Here is a tiny trained network, its code and every weight. The questions are about switching its units off for an input and a class, where a switched-off unit gives its printed mean instead of its output.

import numpy as np


def w(rows, s, z=0):
    codes = np.array(rows[::2]) - 128.0
    scale = np.full(codes.shape[1], s)
    scale[-1] = z or s
    return codes * scale


def f(y):
    return y / 2 * (1 + np.tanh(0.7978845608 * (y + 0.044715 * y**3)))


def log_softmax(a):
    a = a - a.max(-1, keepdims=True)
    return a - np.log(np.exp(a).sum(-1, keepdims=True))


def net(x, mask):
    res = np.array(x, float).reshape(1, 8) / 4 @ E
    y = f(res @ A[0][:, :-1].T + A[0][:, -1])
    res = res + np.where(mask, y, B[0][:, -1]) @ B[0][:, :-1]
    return log_softmax(res[-1] @ U[:, :-1].T + U[:, -1])


A, B = {}, {}
E = w([
[172,254,223],'x0',
[73,110,173],'x1',
[132,79,119],'x2',
[108,154,95],'x3',
[110,181,175],'x4',
[75,156,28],'x5',
[223,96,76],'x6',
[183,92,166],'x7',
],0.0054)
A[0] = w([
[138,132,84,110],'n1',
[55,181,147,62],'n2',
[73,8,209,253],'n3',
[68,179,158,55],'n4',
[254,193,118,210],'n5',
[64,213,99,218],'n6',
[129,79,7,101],'n7',
],0.011,0.0051)
B[0] = w([
[157,157,84,132],'n1',
[77,216,205,150],'n2',
[243,49,126,254],'n3',
[58,193,189,146],'n4',
[207,29,171,221],'n5',
[172,96,191,213],'n6',
[75,139,2,198],'n7',
],0.017,0.0071)
U = w([
[42,194,149,1],'0',
[202,81,174,241],'1',
[91,107,2,96],'2',
],0.0072,0.0036)

Each question gives the input, the list of numbers given to net, and the class t.
The units are the neurons (one row each of A and B). Each row of codes is followed by its name. A weight is (code - 128) times the scale printed after its matrix; where a second scale follows, it is the last column's (A, B and U).
mask holds one flag per neuron, in row order. A switched-off neuron (its flag False) gives its mean, the last column of its row in B, instead of its output. The means were averaged over made-up inputs and are rounded, as every weight is.
A unit's drop is (log p(t) with every unit on - log p(t) with that unit switched off) / (log p(t) with every unit on - log p(t) with every unit switched off).
The circuit of an input: a set's keep is (log p(t) with only the set's units on - log p(t) with every unit switched off) / (log p(t) with every unit on - log p(t) with every unit switched off). Starting from all 7 units, units are removed one at a time, each time the one whose removal leaves the highest keep (on an exact tie, the one counted first), for as long as the keep stays at least 0.8.
units of the circuit, in order: the units of the circuit, biggest drop first
most important unit: the unit with the biggest drop
k most important neurons: the k neurons with the biggest drops, biggest first
drop when u is switched off: that unit's drop, to one decimal
input [5,5,-2,8,4,5,2,-6], class 0: 4 most important neurons => (n3, n2, n4, n5)
input [-6,-2,7,0,-7,-3,4,-7], class 2: most important unit => n7
input [3,6,2,-4,7,-1,-3,-5], class 0: 3 most important neurons => (n5, n4, n2)
input [6,-6,-5,-8,8,1,-7,-3], class 0: 3 most important neurons => (n3, n4, n2)
input [-5,2,-7,-6,8,6,4,0], class 2: units of the circuit, in order => (n5, n3)
input [2,5,-6,-1,-1,7,0,-4], class 0: units of the circuit, in order => (n3, n2)
input [-7,-5,7,-1,2,-7,7,-1], class 2: 2 most important neurons => (n7, n6)
input [-8,7,5,0,-8,-4,2,-5], class 2: drop when n7 is switched off => 1.4
input [6,-4,-3,-1,7,6,-4,2], class 0: drop when n2 is switched off => 1.1
input [5,6,2,2,0,0,-5,0], class 0: drop when n2 is switched off => 0.4
input [-7,-1,3,-7,-3,5,-6,-3], class 2: drop when n7 is switched off => 0.9
